Below are the code and all the weights of a small trained network. Each question names an input and a class and asks about switching units off, where a switched-off unit gives its printed mean instead of its output.

import numpy as np


def w(rows, s, z=0):
    codes = np.array(rows[::2]) - 128.0
    scale = np.full(codes.shape[1], s)
    scale[-1] = z or s
    return codes * scale


def f(y):
    return y / 2 * (1 + np.tanh(0.7978845608 * (y + 0.044715 * y**3)))


def log_softmax(a):
    a = a - a.max(-1, keepdims=True)
    return a - np.log(np.exp(a).sum(-1, keepdims=True))


def net(x, mask):
    res = np.array(x, float).reshape(1, 7) / 4 @ E
    y = f(res @ A[0][:, :-1].T + A[0][:, -1])
    res = res + np.where(mask, y, B[0][:, -1]) @ B[0][:, :-1]
    return log_softmax(res[-1] @ U[:, :-1].T + U[:, -1])


A, B = {}, {}
E = w([
[133,126,135],'x0',
[128,134,130],'x1',
[132,129,126],'x2',
[225,251,174],'x3',
[134,117,137],'x4',
[228,72,3],'x5',
[125,133,116],'x6',
],0.0062)
A[0] = w([
[23,67,83,98],'n0',
[217,52,60,101],'n1',
[44,43,109,96],'n2',
[207,73,55,160],'n3',
[204,111,148,255],'n4',
[19,145,216,91],'n5',
[135,90,115,82],'n6',
[146,136,121,200],'n7',
[229,253,172,133],'n8',
[218,41,84,110],'n9',
[172,92,101,67],'n10',
[47,152,234,84],'n11',
[194,87,39,97],'n12',
[26,166,183,86],'n13',
[181,96,81,70],'n14',
[226,240,173,107],'n15',
[205,79,62,118],'n16',
[167,90,112,77],'n17',
[31,19,115,97],'n18',
[191,102,40,115],'n19',
[170,228,122,100],'n20',
],0.0066,0.0077)
B[0] = w([
[187,81,93,154],'n0',
[160,200,168,165],'n1',
[254,55,72,152],'n2',
[96,186,190,193],'n3',
[32,113,122,255],'n4',
[190,209,176,165],'n5',
[170,129,147,114],'n6',
[42,123,109,188],'n7',
[157,37,37,203],'n8',
[139,156,170,162],'n9',
[170,157,135,116],'n10',
[212,175,176,160],'n11',
[171,204,178,157],'n12',
[202,187,159,150],'n13',
[198,173,170,124],'n14',
[191,14,56,181],'n15',
[137,184,185,163],'n16',
[181,145,163,116],'n17',
[216,76,62,166],'n18',
[138,165,190,161],'n19',
[166,97,69,145],'n20',
],0.0068,0.0067)
U = w([
[61,141,119,254],'0',
[202,51,48,49],'1',
[155,254,238,43],'2',
[13,138,120,163],'3',
],0.0077,0.0062)

Each question gives the input, the list of numbers given to net, and the class t.
The units are the neurons (one row each of A and B). Each row of codes is followed by its name. A weight is (code - 128) times the scale printed after its matrix; where a second scale follows, it is the last column's (A, B and U).
mask holds one flag per neuron, in row order. A switched-off neuron (its flag False) gives its mean, the last column of its row in B, instead of its output. The means were averaged over made-up inputs and are rounded, as every weight is.
A unit's drop is (log p(t) with every unit on - log p(t) with that unit switched off) / (log p(t) with every unit on - log p(t) with every unit switched off).
The circuit of an input: a set's keep is (log p(t) with only the set's units on - log p(t) with every unit switched off) / (log p(t) with every unit on - log p(t) with every unit switched off). Starting from the 12 units with the biggest drops (on a tie, the unit counted first), units are removed one at a time, each time the one whose removal leaves the highest keep (on an exact tie, the one counted first), for as long as the keep stays at least 0.8.
circuit, biggest first: the units of the circuit, biggest drop first
unit that matters most: the unit with the biggest drop
top k neurons: the k neurons with the biggest drops, biggest first
drop when u is switched off: that unit's drop, to one decimal
input [-3,-2,7,-2,4,3,0], class 2: circuit, biggest first : (n8 n15)
input [-4,3,-2,7,-5,1,-2], class 1: circuit, biggest first : (n15 n8)
input [6,-3,0,-6,5,-8,4], class 2: circuit, biggest first : (n5 n11)
input [0,-2,1,7,-2,2,6], class 1: top 3 neurons : (n15 n8 n20)
input [-7,7,4,-6,-5,-8,8], class 2: unit that matters most : n5
input [-3,5,6,-2,5,-6,-3], class 2: circuit, biggest first : (n5 n11)
input [6,3,2,6,0,-1,7], class 1: drop when n15 is switched off : 0.3
input [-3,1,-7,5,-3,-5,-3], class 1: drop when n14 is switched off : 0.0
input [-6,-5,-8,3,-4,7,-3], class 2: drop when n3 is switched off : 0.1
input [-6,-2,0,-7,6,-3,-4], class 1: drop when n2 is switched off : 0.2
